Below is a small trained network, with its code and all its weights. Each question gives an input and a target symbol and asks what happens when units are switched off, that is, made to give their printed mean instead of their output.

import numpy as np


def w(rows, s, z=0):
    codes = np.array(rows[::2]) - 128.0
    scale = np.full(codes.shape[1], s)
    scale[-1] = z or s
    return codes * scale


def f(y):
    return y / 2 * (1 + np.tanh(0.7978845608 * (y + 0.044715 * y**3)))


def softmax(a):
    e = np.exp(a - a.max(-1, keepdims=True))
    return e / e.sum(-1, keepdims=True)


def log_softmax(a):
    a = a - a.max(-1, keepdims=True)
    return a - np.log(np.exp(a).sum(-1, keepdims=True))


def net(x, mask):
    ids = ['ΔΨαβγηθλμξπστω'.index(c) for c in x.split()]
    T = len(ids)
    res = E[ids] + P[:T]
    u = 0
    for l in range(2):
        q, k, v = (res @ M[l].T for M in (Q, K, V))
        z = softmax(np.where(np.tri(T) > 0, q @ k.T / 4**0.5, -1e9)) @ v
        res = res + np.where(mask[u], z, O[l][:, -1]) @ O[l][:, :-1]
        u += 1
        y = f(res @ A[l][:, :-1].T + A[l][:, -1])
        res = res + np.where(mask[u : u + 16], y, B[l][:, -1]) @ B[l][:, :-1]
        u += 16
    return log_softmax(res[-1] @ U[:, :-1].T + U[:, -1])


Q, K, V, O, A, B = {}, {}, {}, {}, {}, {}
E = w([
[157,114,65,174,189,86,79,123,151,193,107],'Δ',
[118,103,135,153,197,41,148,183,114,94,91],'Ψ',
[191,79,88,170,144,76,127,112,130,86,148],'α',
[118,170,161,152,111,118,194,80,148,135,183],'β',
[123,99,69,89,176,171,119,160,128,123,98],'γ',
[78,153,147,80,153,125,122,176,160,185,143],'η',
[125,102,79,94,108,176,20,124,88,108,149],'θ',
[135,156,61,114,125,177,107,84,163,217,124],'λ',
[170,159,99,50,146,103,153,109,121,82,165],'μ',
[140,118,88,203,77,169,162,99,151,140,104],'ξ',
[81,92,124,254,109,120,105,183,131,185,138],'π',
[100,139,140,166,58,117,119,158,97,64,160],'σ',
[163,144,79,143,147,90,2,115,88,181,176],'τ',
[86,110,112,149,114,147,59,235,96,129,112],'ω',
],0.014)
P = w([
[223,61,183,120,169,151,185,141,33,150,211],'0',
[154,134,29,124,124,141,254,189,105,112,65],'1',
[118,126,45,120,126,108,168,127,137,87,90],'2',
[109,120,55,109,109,81,153,102,142,93,84],'3',
[84,116,51,112,100,93,124,92,159,77,90],'4',
[78,124,74,112,93,72,105,88,166,84,91],'5',
[76,118,77,93,76,55,83,85,172,96,95],'6',
],0.006)
Q[0] = w([
[133,97,1,194,145,123,126,154,96,136,131],'0.h0',
[109,81,177,128,164,151,33,105,135,150,64],'0.h0',
[125,130,125,109,162,87,125,199,104,49,117],'0.h0',
[141,156,73,80,178,117,166,208,158,187,153],'0.h0',
],0.0095)
K[0] = w([
[238,32,83,217,177,217,126,168,43,169,152],'0.h0',
[8,85,59,136,144,85,3,120,149,164,5],'0.h0',
[91,44,142,58,136,36,127,197,14,45,113],'0.h0',
[149,102,131,21,222,151,170,181,141,246,192],'0.h0',
],0.0056)
V[0] = w([
[100,189,212,166,52,85,149,162,53,99,154],'0.h0',
[120,88,88,92,174,84,96,197,84,3,103],'0.h0',
[163,86,60,234,57,154,112,94,88,113,103],'0.h0',
[130,106,183,141,87,96,49,207,141,250,89],'0.h0',
],0.0054)
O[0] = w([
[111,31,151,74,152,138,67,75,203,174,86,83],'0.h0',
[160,156,99,172,103,207,197,123,226,161,193,137],'0.h0',
[138,137,190,3,134,94,201,198,137,157,95,101],'0.h0',
[74,105,143,91,172,195,213,19,88,55,147,1],'0.h0',
],0.0066,0.00088)
A[0] = w([
[156,161,168,148,99,170,193,73,118,113,163,107],'0.n0',
[120,125,111,85,151,115,73,126,167,112,97,127],'0.n1',
[154,143,207,120,144,134,136,83,83,25,156,2],'0.n2',
[125,185,191,171,78,152,178,107,77,47,139,111],'0.n3',
[127,153,159,101,188,99,99,218,129,159,82,79],'0.n4',
[117,79,118,89,154,92,117,125,93,18,95,102],'0.n5',
[111,160,127,139,83,101,149,92,156,77,140,99],'0.n6',
[145,106,116,90,159,166,90,144,172,219,106,109],'0.n7',
[130,209,189,61,142,133,205,154,165,190,180,98],'0.n8',
[151,157,112,137,108,148,154,134,97,153,109,89],'0.n9',
[127,178,161,111,118,151,107,108,154,79,84,28],'0.n10',
[107,183,80,81,147,137,143,148,151,109,61,105],'0.n11',
[174,84,116,166,115,207,139,29,172,181,104,135],'0.n12',
[153,124,126,248,68,142,72,155,81,138,121,94],'0.n13',
[146,106,123,145,93,160,145,172,215,81,72,67],'0.n14',
[160,108,153,135,162,160,119,141,125,139,121,68],'0.n15',
],0.012,0.01)
B[0] = w([
[197,56,123,122,188,152,83,209,60,92,172,108],'0.n0',
[169,102,115,199,117,128,218,158,97,157,92,203],'0.n1',
[82,206,116,112,68,101,149,46,255,137,160,99],'0.n2',
[231,31,126,147,173,193,101,185,54,149,127,126],'0.n3',
[227,54,142,122,148,192,159,123,50,128,147,120],'0.n4',
[194,114,127,145,185,207,129,139,32,203,156,139],'0.n5',
[79,129,60,155,186,189,129,157,101,176,88,175],'0.n6',
[185,94,112,152,162,166,133,172,54,54,158,159],'0.n7',
[214,40,93,179,185,175,80,178,23,113,131,183],'0.n8',
[93,150,155,97,172,111,121,124,187,38,135,102],'0.n9',
[173,156,179,103,155,180,111,77,152,86,142,70],'0.n10',
[128,76,174,200,91,93,63,102,123,171,129,254],'0.n11',
[204,71,121,136,211,165,110,251,21,112,173,144],'0.n12',
[235,62,134,115,209,198,135,169,52,120,131,143],'0.n13',
[81,167,125,119,155,119,53,42,104,181,188,149],'0.n14',
[87,144,145,85,148,109,174,82,172,40,197,69],'0.n15',
],0.0075,0.0022)
Q[1] = w([
[118,100,48,182,98,90,130,138,112,151,140],'1.h0',
[159,127,169,101,109,143,120,123,147,133,120],'1.h0',
[73,72,2,154,110,84,146,155,107,200,135],'1.h0',
[164,186,241,120,137,157,95,106,141,99,114],'1.h0',
],0.015)
K[1] = w([
[158,132,207,43,139,139,156,73,138,58,179],'1.h0',
[133,129,101,172,119,133,125,150,145,125,121],'1.h0',
[114,101,225,46,187,104,157,103,113,35,225],'1.h0',
[129,150,8,201,84,128,131,136,171,176,45],'1.h0',
],0.012)
V[1] = w([
[119,148,98,128,196,79,13,16,87,185,196],'1.h0',
[47,111,147,226,217,119,224,134,136,177,112],'1.h0',
[245,126,106,148,178,2,169,100,147,132,103],'1.h0',
[119,222,45,54,181,163,161,151,80,109,85],'1.h0',
],0.0078)
O[1] = w([
[157,216,222,144,114,206,177,150,126,164,138,194],'1.h0',
[139,99,210,186,119,154,37,56,147,12,107,127],'1.h0',
[95,219,76,89,140,150,149,188,74,2,56,220],'1.h0',
[88,112,117,212,103,96,204,70,38,110,220,5],'1.h0',
],0.009,0.0019)
A[1] = w([
[198,137,106,152,52,142,111,86,94,152,90,157],'1.n0',
[100,105,101,52,141,69,97,125,100,40,85,51],'1.n1',
[172,159,63,131,220,103,112,109,150,123,101,84],'1.n2',
[105,88,110,208,60,72,188,113,61,149,193,75],'1.n3',
[165,143,180,187,128,169,112,76,185,122,117,85],'1.n4',
[134,159,127,220,109,140,161,60,94,93,142,164],'1.n5',
[190,213,183,127,78,170,177,106,132,84,120,74],'1.n6',
[143,113,210,138,104,176,90,71,111,144,100,155],'1.n7',
[134,15,138,142,83,106,101,77,132,110,135,74],'1.n8',
[145,121,145,167,146,116,18,112,159,68,114,99],'1.n9',
[156,87,164,162,147,153,131,211,55,96,136,142],'1.n10',
[10,225,128,163,1,64,142,64,241,142,86,133],'1.n11',
[12,197,127,98,15,83,146,67,237,136,118,2],'1.n12',
[159,111,147,116,85,62,90,153,154,206,176,140],'1.n13',
[159,57,113,132,143,93,161,91,159,95,200,107],'1.n14',
[161,39,108,109,148,136,72,114,203,164,113,104],'1.n15',
],0.0084,0.0094)
B[1] = w([
[101,125,183,134,171,107,141,147,146,117,164,205],'1.n0',
[84,92,180,156,162,148,147,145,122,194,140,235],'1.n1',
[104,102,161,124,91,166,122,153,127,124,132,182],'1.n2',
[161,113,146,12,153,153,79,136,137,99,135,224],'1.n3',
[142,114,95,114,138,110,135,172,139,108,138,200],'1.n4',
[93,114,153,110,86,143,129,174,135,105,167,233],'1.n5',
[33,108,122,144,146,136,94,122,123,165,86,167],'1.n6',
[181,128,97,152,166,90,152,175,146,102,139,243],'1.n7',
[114,219,116,114,192,111,110,106,132,154,141,149],'1.n8',
[129,102,105,79,123,165,234,108,130,142,97,163],'1.n9',
[167,156,123,140,149,129,118,71,85,125,129,237],'1.n10',
[138,136,105,112,45,106,122,53,179,145,147,255],'1.n11',
[201,126,144,145,159,144,138,83,68,108,130,164],'1.n12',
[100,127,80,149,136,206,138,149,138,120,112,232],'1.n13',
[108,141,110,152,145,176,94,126,108,132,105,146],'1.n14',
[58,191,177,115,128,92,164,132,117,93,168,198],'1.n15',
],0.011,0.0052)
U = w([
[92,178,154,195,77,110,105,104,80,17,115,85],'Δ',
[136,86,135,138,118,199,180,80,125,88,70,79],'Ψ',
[130,137,150,134,189,140,116,203,88,105,118,245],'α',
[208,190,170,99,135,114,24,127,165,131,3,124],'β',
[166,92,63,103,126,101,36,107,120,20,118,92],'γ',
[198,116,156,235,113,128,117,136,176,126,189,145],'η',
[179,111,97,100,136,183,124,120,144,205,125,51],'θ',
[158,145,245,54,92,98,145,117,76,143,159,79],'λ',
[169,191,33,144,88,81,182,145,67,114,117,69],'μ',
[113,47,112,162,125,7,104,95,53,193,95,137],'ξ',
[153,160,140,98,167,54,174,99,148,73,100,67],'π',
[70,137,100,100,42,88,116,145,224,137,114,164],'σ',
[117,176,201,170,115,148,160,98,86,237,125,62],'τ',
[102,170,123,156,191,142,76,63,144,140,142,63],'ω',
],0.0057,0.012)

Each question gives the input, a string of symbols that net reads in full, and the target symbol t.
The units are the heads (4 rows each of Q, K, V and O) and the neurons (one row each of A and B). Each row of codes is followed by its name. A weight is (code - 128) times the scale printed after its matrix; where a second scale follows, it is the last column's (O, A, B and U).
mask holds one flag per unit, layer by layer, with each layer's heads first. A switched-off unit (its flag False) gives its mean, the last column of its rows in O or B, instead of its output. The means were averaged over made-up inputs and are rounded, as every weight is.
A unit's drop is (log p(t) with every unit on - log p(t) with that unit switched off) / (log p(t) with every unit on - log p(t) with every unit switched off).
The circuit of an input: a set's keep is (log p(t) with only the set's units on - log p(t) with every unit switched off) / (log p(t) with every unit on - log p(t) with every unit switched off). Starting from the 12 units with the biggest drops (on a tie, the unit counted first), units are removed one at a time, each time the one whose removal leaves the highest keep (on an exact tie, the one counted first), for as long as the keep stays at least 0.8.
units of the circuit, in order: the units of the circuit, biggest drop first
top k neurons: the k neurons with the biggest drops, biggest first
k most important neurons of layer l: the k neurons of layer l with the biggest drops, biggest first
input τ μ η α, target τ: top neuron => 1.n6
input β ξ β η β Ψ, target β: units of the circuit, in order => 1.h0; 0.h0
input η β θ, target η: units of the circuit, in order => 0.h0; 1.h0
input μ Ψ β, target μ: 2 most important neurons of layer 0 => 0.n11; 0.n6
input η σ μ σ, target η: top 2 neurons => 1.n7; 1.n12
input Ψ σ α π η γ, target Ψ: units of the circuit, in order => 1.h0; 1.n9
input η σ Δ σ η β ω, target η: units of the circuit, in order => 0.h0; 1.h0; 1.n7
input π η η η λ β ω, target π: top 2 neurons => 1.n9; 1.n15
input η τ η β, target η: units of the circuit, in order => 0.h0; 1.h0
input τ η η, target τ: units of the circuit, in order => 1.h0; 0.h0; 1.n6
input η η σ σ, target σ: units of the circuit, in order => 0.h0; 1.n11; 0.n8
input σ σ σ β η ξ τ, target σ: units of the circuit, in order => 1.h0; 0.h0; 1.n15
input π λ τ, target π: top 2 neurons => 1.n9; 1.n15
input β π β, target β: units of the circuit, in order => 0.h0; 1.h0
input τ α β γ σ η η, target τ: units of the circuit, in order => 1.h0; 0.n1; 0.h0
input η θ μ σ η β μ, target σ: top 2 neurons => 1.n11; 0.n8
input θ η η α τ λ η, target θ: top neuron => 1.n3
input π Ψ η η σ η, target π: 2 most important neurons of layer 1 => 1.n9; 1.n12
input β Δ λ Δ λ ξ γ, target β: units of the circuit, in order => 1.h0; 1.n5
input β β η Δ, target β: units of the circuit, in order => 1.h0
input μ σ α β η β, target μ: top 2 neurons => 0.n6; 0.n11
input η λ σ σ, target η: top 2 neurons => 1.n12; 1.n7
input θ η β μ ξ, target θ: 2 most important neurons of layer 1 => 1.n3; 1.n13
input β β σ β, target σ: top 2 neurons => 1.n11; 1.n10
input η β η γ ξ ω, target η: 2 most important neurons of layer 0 => 0.n11; 0.n1
input η σ σ β β Δ ξ, target η: 2 most important neurons of layer 1 => 1.n7; 1.n3
input λ α ξ π, target λ: top neuron => 1.n3
input ξ α η μ β η, target ξ: top 2 neurons => 1.n1; 0.n11
input λ η μ ξ σ β, target λ: top 2 neurons => 1.n3; 0.n11
